Below are the code and all the weights of a small trained network. Each question names an input and a target symbol and asks about switching units off, where a switched-off unit gives its printed mean instead of its output.

import numpy as np


def w(rows, s, z=0):
    codes = np.array(rows[::2]) - 128.0
    scale = np.full(codes.shape[1], s)
    scale[-1] = z or s
    return codes * scale


def norm(h):
    return h / np.sqrt((h * h).mean(-1, keepdims=True) + 1e-5)


def f(y):
    return y / 2 * (1 + np.tanh(0.7978845608 * (y + 0.044715 * y**3)))


def softmax(a):
    e = np.exp(a - a.max(-1, keepdims=True))
    return e / e.sum(-1, keepdims=True)


def log_softmax(a):
    a = a - a.max(-1, keepdims=True)
    return a - np.log(np.exp(a).sum(-1, keepdims=True))


def net(x, mask):
    ids = ['αβγδζθπφψ'.index(c) for c in x.split()]
    T = len(ids)
    res = E[ids] + P[:T]
    u = 0
    for l in range(2):
        r = norm(res)
        for j in range(3):
            rows = slice(3 * j, 3 * j + 3)
            q, k, v = (r @ M[l][rows].T for M in (Q, K, V))
            z = softmax(np.where(np.tri(T) > 0, q @ k.T / 3**0.5, -1e9)) @ v
            o = O[l][rows]
            res = res + np.where(mask[u + j], z, o[:, -1]) @ o[:, :-1]
        u += 3
        y = f(norm(res) @ A[l][:, :-1].T + A[l][:, -1])
        res = res + np.where(mask[u : u + 4], y, B[l][:, -1]) @ B[l][:, :-1]
        u += 4
    return log_softmax(norm(res)[-1] @ U[:, :-1].T + U[:, -1])


Q, K, V, O, A, B = {}, {}, {}, {}, {}, {}
E = w([
[122,72,115,131],'α',
[251,132,4,213],'β',
[133,85,149,132],'γ',
[132,82,126,158],'δ',
[147,237,176,135],'ζ',
[130,94,171,161],'θ',
[210,92,82,78],'π',
[167,123,116,45],'φ',
[182,143,152,51],'ψ',
],0.0017)
P = w([
[103,79,254,140],'0',
[252,128,154,57],'1',
[247,127,142,64],'2',
[236,129,124,67],'3',
[216,127,111,65],'4',
[210,136,84,71],'5',
[188,140,82,72],'6',
[191,139,68,74],'7',
[165,140,52,84],'8',
[152,155,46,88],'9',
[140,148,39,82],'10',
],0.00081)
Q[0] = w([
[92,179,104,216],'0.h0',
[210,170,133,147],'0.h0',
[107,168,89,201],'0.h0',
[110,81,136,25],'0.h1',
[67,132,128,43],'0.h1',
[100,124,95,16],'0.h1',
[53,1,169,216],'0.h2',
[239,147,31,47],'0.h2',
[230,235,43,19],'0.h2',
],0.0066)
K[0] = w([
[34,158,152,173],'0.h0',
[169,214,169,148],'0.h0',
[47,170,141,137],'0.h0',
[179,242,182,42],'0.h1',
[31,227,213,94],'0.h1',
[90,255,147,113],'0.h1',
[85,8,221,117],'0.h2',
[69,239,124,211],'0.h2',
[130,255,62,185],'0.h2',
],0.0061)
V[0] = w([
[204,200,156,199],'0.h0',
[207,124,59,77],'0.h0',
[229,151,138,146],'0.h0',
[109,192,159,84],'0.h1',
[129,172,162,102],'0.h1',
[129,131,130,128],'0.h1',
[157,110,82,252],'0.h2',
[90,52,112,92],'0.h2',
[100,172,110,203],'0.h2',
],0.002)
O[0] = w([
[5,111,56,103,161],'0.h0',
[73,154,143,213,248],'0.h0',
[38,117,106,172,244],'0.h0',
[182,141,142,197,108],'0.h1',
[137,114,130,179,133],'0.h1',
[126,128,127,129,129],'0.h1',
[206,134,122,214,131],'0.h2',
[195,91,69,95,72],'0.h2',
[160,183,171,146,87],'0.h2',
],0.0021,0.0016)
A[0] = w([
[156,253,49,5,81],'0.n0',
[158,123,18,122,134],'0.n1',
[82,83,142,149,175],'0.n2',
[160,63,131,85,248],'0.n3',
],0.003,0.0013)
B[0] = w([
[214,177,125,132,192],'0.n0',
[149,162,252,102,229],'0.n1',
[150,208,66,139,182],'0.n2',
[32,203,95,197,254],'0.n3',
],0.002,0.0013)
Q[1] = w([
[243,233,211,42],'1.h0',
[9,52,138,199],'1.h0',
[240,236,223,41],'1.h0',
[246,249,221,15],'1.h1',
[1,10,96,229],'1.h1',
[252,248,71,23],'1.h1',
[232,207,180,45],'1.h2',
[26,80,114,220],'1.h2',
[236,191,158,63],'1.h2',
],0.0076)
K[1] = w([
[110,252,93,171],'1.h0',
[94,1,172,101],'1.h0',
[103,251,96,175],'1.h0',
[109,232,48,135],'1.h1',
[129,38,221,98],'1.h1',
[163,225,42,172],'1.h1',
[180,224,78,198],'1.h2',
[62,27,177,107],'1.h2',
[196,218,69,189],'1.h2',
],0.0069)
V[1] = w([
[163,115,165,176],'1.h0',
[137,49,131,45],'1.h0',
[108,196,80,186],'1.h0',
[140,137,20,123],'1.h1',
[58,185,135,39],'1.h1',
[116,178,236,151],'1.h1',
[163,254,79,82],'1.h2',
[155,62,129,98],'1.h2',
[180,75,84,100],'1.h2',
],0.0029)
O[1] = w([
[176,119,148,111,120],'1.h0',
[136,99,60,62,2],'1.h0',
[92,161,194,184,214],'1.h0',
[90,53,76,144,77],'1.h1',
[4,169,180,137,102],'1.h1',
[149,220,234,188,210],'1.h1',
[84,119,147,200,27],'1.h2',
[117,150,117,53,93],'1.h2',
[48,130,125,40,88],'1.h2',
],0.0037,0.00037)
A[1] = w([
[66,152,81,140,117],'1.n0',
[121,26,94,94,220],'1.n1',
[223,63,54,254,25],'1.n2',
[172,126,39,76,5],'1.n3',
],0.0056,0.0031)
B[1] = w([
[224,133,159,48,139],'1.n0',
[114,179,98,236,214],'1.n1',
[246,163,37,94,252],'1.n2',
[116,45,253,145,151],'1.n3',
],0.0044,0.0026)
U = w([
[48,2,45,47,174],'α',
[250,188,6,153,186],'β',
[113,27,243,38,137],'γ',
[198,17,185,223,50],'δ',
[84,252,241,240,142],'ζ',
[249,183,250,27,2],'θ',
[8,118,17,250,30],'π',
[18,213,51,47,91],'φ',
[78,225,149,7,166],'ψ',
],0.0077,0.0029)

Each question gives the input, a string of symbols that net reads in full, and the target symbol t.
The units are the heads (3 rows each of Q, K, V and O) and the neurons (one row each of A and B). Each row of codes is followed by its name. A weight is (code - 128) times the scale printed after its matrix; where a second scale follows, it is the last column's (O, A, B and U).
mask holds one flag per unit, layer by layer, with each layer's heads first. A switched-off unit (its flag False) gives its mean, the last column of its rows in O or B, instead of its output. The means were averaged over made-up inputs and are rounded, as every weight is.
A unit's drop is (log p(t) with every unit on - log p(t) with that unit switched off) / (log p(t) with every unit on - log p(t) with every unit switched off).
The circuit of an input: a set's keep is (log p(t) with only the set's units on - log p(t) with every unit switched off) / (log p(t) with every unit on - log p(t) with every unit switched off). Starting from the 12 units with the biggest drops (on a tie, the unit counted first), units are removed one at a time, each time the one whose removal leaves the highest keep (on an exact tie, the one counted first), for as long as the keep stays at least 0.8.
circuit, biggest first: the units of the circuit, biggest drop first
unit that matters most: the unit with the biggest drop
k most important neurons: the k neurons with the biggest drops, biggest first
top k neurons in layer l: the k neurons of layer l with the biggest drops, biggest first
heads that matter: for each layer, one digit per head in row order, 1 if its drop is at least 0.15 and else 0, layers parted by /
input ζ π δ θ α, target ζ: unit that matters most => 0.n3
input π φ ψ ψ θ δ, target π: circuit, biggest first => [0.h2 1.n2 0.n0]
input φ ζ β φ π γ, target φ: 3 most important neurons => [0.n1 1.n2 1.n0]
input δ α α, target δ: top 3 neurons in layer 1 => [1.n3 1.n2 1.n1]
input α ψ ζ ζ δ γ α θ θ π, target ζ: heads that matter => 000 / 000
input ζ β γ θ θ α γ, target ζ: heads that matter => 000 / 010
input φ θ δ φ, target φ: 4 most important neurons => [0.n0 1.n2 1.n0 0.n3]
input ψ ζ α β β α θ, target ψ: circuit, biggest first => [1.h1 0.h2 1.h0 1.n1]
input δ φ α θ ζ δ, target δ: heads that matter => 111 / 011
input ψ α α π θ α, target ψ: circuit, biggest first => [1.h1 0.n3 0.h2 1.n1]
input φ β θ π β γ π δ θ α θ, target φ: 3 most important neurons => [0.n1 1.n2 1.n0]
input ζ θ β γ β α, target ζ: heads that matter => 100 / 010
input γ β ζ α, target γ: circuit, biggest first => [1.n3 1.n2 1.h2 0.h0]
input α φ δ δ γ θ φ θ θ π, target π: 2 most important neurons => [0.n0 1.n1]
input ζ δ α γ α γ β ζ ψ ψ, target ζ: circuit, biggest first => [1.n2]
input φ φ ζ β α δ ζ φ, target ζ: heads that matter => 000 / 100
input ψ α ψ ζ γ ζ ζ φ β π α, target ψ: 2 most important neurons => [0.n3 1.n0]
input γ α π φ β π π δ, target γ: circuit, biggest first => [1.n3 1.n2 1.h2]
input γ ψ φ α β γ α ζ θ, target γ: heads that matter => 001 / 111
input φ γ φ θ, target φ: most important neuron => [0.n3]
input ζ ζ π β φ β ζ δ, target ζ: heads that matter => 000 / 010
input ζ γ θ, target ζ: heads that matter => 101 / 010
input π β φ ζ α β α, target π: heads that matter => 001 / 010
input α θ ψ δ, target α: heads that matter => 101 / 101
input γ α α α θ β δ θ, target γ: heads that matter => 101 / 111
input θ δ β β π β α φ α, target θ: heads that matter => 100 / 011
input ζ γ β δ β ζ, target ζ: unit that matters most => 0.n1
input δ θ ψ θ β ψ φ θ, target δ: 4 most important neurons => [1.n3 0.n1 0.n3 1.n2]
